Below is a small trained network, with its code and all its weights. Each question gives an input and a class and asks what happens when units are switched off, that is, made to give their printed mean instead of their output.

import numpy as np


def w(rows, s, z=0):
    codes = np.array(rows[::2]) - 128.0
    scale = np.full(codes.shape[1], s)
    scale[-1] = z or s
    return codes * scale


def f(y):
    return y / 2 * (1 + np.tanh(0.7978845608 * (y + 0.044715 * y**3)))


def log_softmax(a):
    a = a - a.max(-1, keepdims=True)
    return a - np.log(np.exp(a).sum(-1, keepdims=True))


def net(x, mask):
    res = np.array(x, float).reshape(1, 5) / 4 @ E
    y = f(res @ A[0][:, :-1].T + A[0][:, -1])
    res = res + np.where(mask, y, B[0][:, -1]) @ B[0][:, :-1]
    return log_softmax(res[-1] @ U[:, :-1].T + U[:, -1])


A, B = {}, {}
E = w([
[159,142,173,102,131],'x0',
[70,125,139,103,182],'x1',
[91,150,171,114,149],'x2',
[30,190,207,147,124],'x3',
[94,71,88,55,253],'x4',
],0.0048)
A[0] = w([
[71,113,131,103,192,244],'n1',
[84,114,133,104,178,226],'n2',
[6,146,133,131,163,192],'n3',
[125,172,211,142,52,250],'n4',
[171,109,98,116,133,242],'n5',
[211,109,118,90,206,143],'n6',
[131,127,127,129,133,119],'n7',
[137,141,151,127,123,184],'n8',
[127,126,129,124,132,108],'n9',
[122,130,126,129,127,124],'n10',
[99,125,131,132,142,139],'n11',
[214,113,42,143,84,217],'n12',
],0.018,0.0017)
B[0] = w([
[74,162,181,51,131,213],'n1',
[91,153,170,67,129,192],'n2',
[1,121,115,144,130,215],'n3',
[179,187,184,255,90,253],'n4',
[172,98,92,105,133,187],'n5',
[235,143,150,90,123,225],'n6',
[130,128,128,124,131,127],'n7',
[136,134,131,156,129,142],'n8',
[128,131,130,122,129,126],'n9',
[123,134,124,128,128,128],'n10',
[98,128,137,113,125,138],'n11',
[134,43,31,144,144,253],'n12',
],0.036,0.0068)
U = w([
[178,145,156,87,146,52],'0',
[155,48,3,141,141,220],'1',
[155,170,156,209,85,241],'2',
[40,145,141,110,136,2],'3',
],0.007,0.00062)

Each question gives the input, the list of numbers given to net, and the class t.
The units are the neurons (one row each of A and B). Each row of codes is followed by its name. A weight is (code - 128) times the scale printed after its matrix; where a second scale follows, it is the last column's (A, B and U).
mask holds one flag per neuron, in row order. A switched-off neuron (its flag False) gives its mean, the last column of its row in B, instead of its output. The means were averaged over made-up inputs and are rounded, as every weight is.
A unit's drop is (log p(t) with every unit on - log p(t) with that unit switched off) / (log p(t) with every unit on - log p(t) with every unit switched off).
The circuit of an input: a set's keep is (log p(t) with only the set's units on - log p(t) with every unit switched off) / (log p(t) with every unit on - log p(t) with every unit switched off). Starting from all 12 units, units are removed one at a time, each time the one whose removal leaves the highest keep (on an exact tie, the one counted first), for as long as the keep stays at least 0.8.
circuit, biggest first: the units of the circuit, biggest drop first
k most important neurons: the k neurons with the biggest drops, biggest first
drop when u is switched off: that unit's drop, to one decimal
input [-4,6,0,-7,3], class 0: 3 most important neurons : (n6; n1; n2)
input [4,-2,8,-6,8], class 0: circuit, biggest first : (n6)
input [-1,8,5,-3,-4], class 3: circuit, biggest first : (n4; n6)
input [6,2,-6,-1,3], class 0: 2 most important neurons : (n12; n6)
input [8,-3,4,6,3], class 3: 2 most important neurons : (n3; n6)
input [8,2,1,-4,2], class 0: 2 most important neurons : (n12; n6)
input [-8,-6,-6,2,-6], class 1: 2 most important neurons : (n12; n1)
input [-1,1,0,-8,7], class 0: 4 most important neurons : (n6; n1; n2; n3)
input [4,-5,5,-2,8], class 0: drop when n6 is switched off : 0.3
input [2,3,-3,-1,-1], class 1: drop when n6 is switched off : 0.2
input [0,-6,-7,5,3], class 1: drop when n2 is switched off : 0.3
